Below is a small trained network, with its code and all its weights. Each question gives an input and a target symbol and asks what happens when units are switched off, that is, made to give their printed mean instead of their output.

import numpy as np


def w(rows, s, z=0):
    codes = np.array(rows[::2]) - 128.0
    scale = np.full(codes.shape[1], s)
    scale[-1] = z or s
    return codes * scale


def norm(h):
    return h / np.sqrt((h * h).mean(-1, keepdims=True) + 1e-5)


def softmax(a):
    e = np.exp(a - a.max(-1, keepdims=True))
    return e / e.sum(-1, keepdims=True)


def log_softmax(a):
    a = a - a.max(-1, keepdims=True)
    return a - np.log(np.exp(a).sum(-1, keepdims=True))


def net(x, mask):
    ids = ['ΓΘΠΦαβδεηλστψω'.index(c) for c in x.split()]
    T = len(ids)
    res = E[ids] + P[:T]
    u = 0
    for l in range(3):
        r = norm(res)
        for j in range(2):
            rows = slice(2 * j, 2 * j + 2)
            q, k, v = (r @ M[l][rows].T for M in (Q, K, V))
            z = softmax(np.where(np.tri(T) > 0, q @ k.T / 2**0.5, -1e9)) @ v
            o = O[l][rows]
            res = res + np.where(mask[u + j], z, o[:, -1]) @ o[:, :-1]
        u += 2
    return log_softmax(norm(res)[-1] @ U[:, :-1].T + U[:, -1])


Q, K, V, O = {}, {}, {}, {}
E = w([
[188,211,66,88,129,57,181,128,155,165,201,150],'Γ',
[148,174,172,164,27,121,26,140,117,190,155,109],'Θ',
[142,190,76,155,164,187,192,153,35,160,203,74],'Π',
[37,120,134,99,131,209,117,121,163,197,121,166],'Φ',
[195,117,95,34,87,163,136,170,144,30,112,169],'α',
[103,243,116,154,220,146,120,128,127,153,107,125],'β',
[225,228,116,38,103,214,222,160,142,188,132,142],'δ',
[110,245,135,121,81,87,164,106,62,125,102,166],'ε',
[171,137,148,90,195,172,111,237,82,162,239,115],'η',
[91,171,131,10,136,46,105,192,98,143,155,41],'λ',
[142,126,226,119,176,94,162,146,156,48,189,156],'σ',
[108,170,78,128,111,129,125,241,149,157,97,230],'τ',
[170,145,252,119,105,98,54,156,226,205,81,193],'ψ',
[126,90,160,129,196,158,205,104,120,216,123,189],'ω',
],0.019)
P = w([
[142,20,197,39,156,73,10,103,101,253,108,76],'0',
[103,147,143,127,190,146,73,106,126,208,144,116],'1',
[120,140,172,117,158,127,70,112,139,180,149,142],'2',
[126,139,138,133,139,141,118,130,115,148,170,129],'3',
[117,140,147,143,118,134,117,143,143,116,167,138],'4',
[134,127,149,149,97,125,137,146,131,110,175,166],'5',
[140,156,160,123,114,91,161,170,132,78,192,155],'6',
],0.0074)
Q[0] = w([
[172,20,75,164,150,118,107,42,133,3,64,39],'0.h0',
[141,109,117,114,102,119,135,105,149,129,178,117],'0.h0',
[133,96,104,174,105,130,94,60,104,103,43,66],'0.h1',
[101,55,105,160,178,103,142,87,172,94,78,79],'0.h1',
],0.011)
K[0] = w([
[103,105,145,179,198,136,52,109,118,225,105,38],'0.h0',
[162,117,160,117,112,97,146,165,149,136,136,96],'0.h0',
[68,135,165,173,140,119,84,139,98,232,133,53],'0.h1',
[65,44,157,185,201,151,91,74,139,254,126,53],'0.h1',
],0.0088)
V[0] = w([
[83,119,77,151,124,152,90,255,74,158,75,162],'0.h0',
[116,212,208,66,108,177,138,174,47,43,47,134],'0.h0',
[123,127,240,147,117,171,183,57,102,171,151,32],'0.h1',
[143,123,163,170,95,106,91,113,164,137,201,40],'0.h1',
],0.0055)
O[0] = w([
[107,58,20,118,206,47,99,255,89,207,76,109,115],'0.h0',
[224,127,56,100,147,124,74,136,67,47,102,232,250],'0.h0',
[113,166,228,95,92,241,114,135,37,36,56,194,42],'0.h1',
[115,136,188,142,24,128,2,183,107,130,186,107,72],'0.h1',
],0.0092,0.0017)
Q[1] = w([
[200,206,66,108,206,78,130,132,101,130,193,130],'1.h0',
[144,2,10,98,134,88,154,120,143,142,50,157],'1.h0',
[159,169,236,181,125,146,40,95,35,5,135,88],'1.h1',
[101,75,157,165,112,53,173,131,215,187,210,58],'1.h1',
],0.008)
K[1] = w([
[169,152,145,92,159,90,150,152,54,167,112,112],'1.h0',
[96,12,68,109,123,162,92,146,37,205,1,108],'1.h0',
[124,126,254,196,161,125,76,132,94,48,121,83],'1.h1',
[142,51,87,132,127,95,141,106,196,180,209,75],'1.h1',
],0.0079)
V[1] = w([
[177,157,109,140,214,154,76,190,151,80,101,46],'1.h0',
[101,61,134,164,44,150,139,209,101,154,2,123],'1.h0',
[44,108,150,140,93,175,118,175,143,37,82,195],'1.h1',
[107,76,179,159,140,77,180,185,83,137,182,160],'1.h1',
],0.0071)
O[1] = w([
[176,35,235,198,104,149,183,112,108,125,54,90,20],'1.h0',
[247,131,101,174,188,128,135,75,102,183,189,28,4],'1.h0',
[194,93,107,64,172,176,50,41,129,125,1,92,22],'1.h1',
[168,111,58,155,225,157,139,72,159,56,191,198,128],'1.h1',
],0.0094,0.003)
Q[2] = w([
[119,191,148,3,77,115,160,182,144,117,121,251],'2.h0',
[178,157,147,34,87,185,140,137,78,143,126,212],'2.h0',
[128,193,122,90,110,87,67,150,155,119,168,202],'2.h1',
[198,131,147,148,122,188,74,58,139,115,82,86],'2.h1',
],0.011)
K[2] = w([
[154,110,63,67,46,85,234,127,206,1,137,191],'2.h0',
[213,184,113,85,125,89,176,94,180,54,98,192],'2.h0',
[166,109,91,74,42,122,134,161,155,34,146,233],'2.h1',
[122,185,173,151,158,180,36,77,114,164,115,73],'2.h1',
],0.0085)
V[2] = w([
[116,172,106,188,171,26,73,1,48,96,97,159],'2.h0',
[74,5,221,142,219,99,71,64,124,41,138,88],'2.h0',
[155,37,131,30,100,129,68,127,59,110,97,176],'2.h1',
[25,128,108,187,144,211,150,140,156,96,120,135],'2.h1',
],0.0072)
O[2] = w([
[101,183,153,148,174,99,71,165,48,187,138,218,86],'2.h0',
[118,180,72,247,101,195,93,92,162,86,116,183,1],'2.h0',
[81,100,89,151,121,168,149,127,97,88,82,143,151],'2.h1',
[119,151,189,123,131,120,41,123,147,79,144,82,90],'2.h1',
],0.015,0.0059)
U = w([
[66,150,166,77,121,93,109,112,174,126,222,125,145],'Γ',
[159,129,94,136,57,117,62,110,87,164,183,90,146],'Θ',
[174,182,147,148,145,190,183,126,83,118,166,78,131],'Π',
[102,125,64,66,174,186,66,111,166,156,127,73,114],'Φ',
[133,100,123,140,144,121,120,103,137,109,137,118,143],'α',
[105,169,159,187,156,111,153,145,142,136,60,70,140],'β',
[169,101,186,2,109,152,150,103,121,90,94,82,14],'δ',
[110,118,129,91,175,96,85,143,58,144,145,183,152],'ε',
[167,29,134,125,164,176,87,199,152,77,192,131,96],'η',
[70,93,59,145,61,131,176,153,137,118,82,114,86],'λ',
[123,152,96,134,105,167,94,104,167,58,149,177,254],'σ',
[140,114,57,195,212,71,83,160,161,145,176,105,175],'τ',
[195,124,155,123,108,162,134,138,205,188,108,176,22],'ψ',
[144,134,174,151,196,140,191,12,124,143,178,137,126],'ω',
],0.0082,0.0041)

Each question gives the input, a string of symbols that net reads in full, and the target symbol t.
The units are the heads (2 rows each of Q, K, V and O). Each row of codes is followed by its name. A weight is (code - 128) times the scale printed after its matrix; where a second scale follows, it is the last column's (O and U).
mask holds one flag per head, layer by layer. A switched-off head (its flag False) gives its mean, the last column of its rows in O, instead of its output. The means were averaged over made-up inputs and are rounded, as every weight is.
A unit's drop is (log p(t) with every unit on - log p(t) with that unit switched off) / (log p(t) with every unit on - log p(t) with every unit switched off).
The circuit of an input: a set's keep is (log p(t) with only the set's units on - log p(t) with every unit switched off) / (log p(t) with every unit on - log p(t) with every unit switched off). Starting from all 6 units, units are removed one at a time, each time the one whose removal leaves the highest keep (on an exact tie, the one counted first), for as long as the keep stays at least 0.8.
circuit, biggest first: the units of the circuit, biggest drop first
unit that matters most: the unit with the biggest drop
heads that matter: for each layer, one digit per head in row order, 1 if its drop is at least 0.15 and else 0, layers parted by /
input Γ Φ ψ Φ β ψ, target Γ: heads that matter	10 / 01 / 00
input ψ Γ ε Φ, target ε: circuit, biggest first	0.h0, 2.h0
input α Φ Φ Φ Θ Φ Φ, target λ: circuit, biggest first	2.h1
input ψ Γ Φ ε ε Γ ε, target ε: circuit, biggest first	2.h0, 0.h0
input ψ σ ψ, target σ: heads that matter	00 / 00 / 10
input Φ α Φ Γ Φ ε λ, target τ: heads that matter	11 / 10 / 00
input Φ Θ Θ ε α Φ, target τ: circuit, biggest first	0.h1, 1.h0
input ψ ψ σ ε ω, target ε: heads that matter	01 / 00 / 10
input Φ β Φ σ Π, target σ: circuit, biggest first	2.h0, 1.h0
input α Γ σ, target λ: circuit, biggest first	0.h1, 2.h1, 1.h0
input τ ψ ω ψ Θ, target τ: heads that matter	10 / 00 / 00
input Φ Γ Γ ω, target Γ: circuit, biggest first	0.h0, 1.h0, 2.h1
input σ ψ η τ, target τ: heads that matter	11 / 00 / 00
input Φ Θ ω σ δ Φ Θ, target δ: unit that matters most	0.h1
input Θ Θ τ δ λ, target δ: heads that matter	10 / 00 / 10
input Π Φ τ ω, target τ: circuit, biggest first	0.h0, 0.h1
input Φ Φ Γ σ ω, target σ: heads that matter	00 / 01 / 10
input ψ δ Π, target δ: heads that matter	00 / 00 / 10
input ε Θ Θ Γ Φ ψ Π, target Γ: circuit, biggest first	1.h0, 2.h1
input ω Φ Π Φ δ ψ, target δ: unit that matters most	2.h0
input ε ψ ω β, target ε: heads that matter	00 / 00 / 10
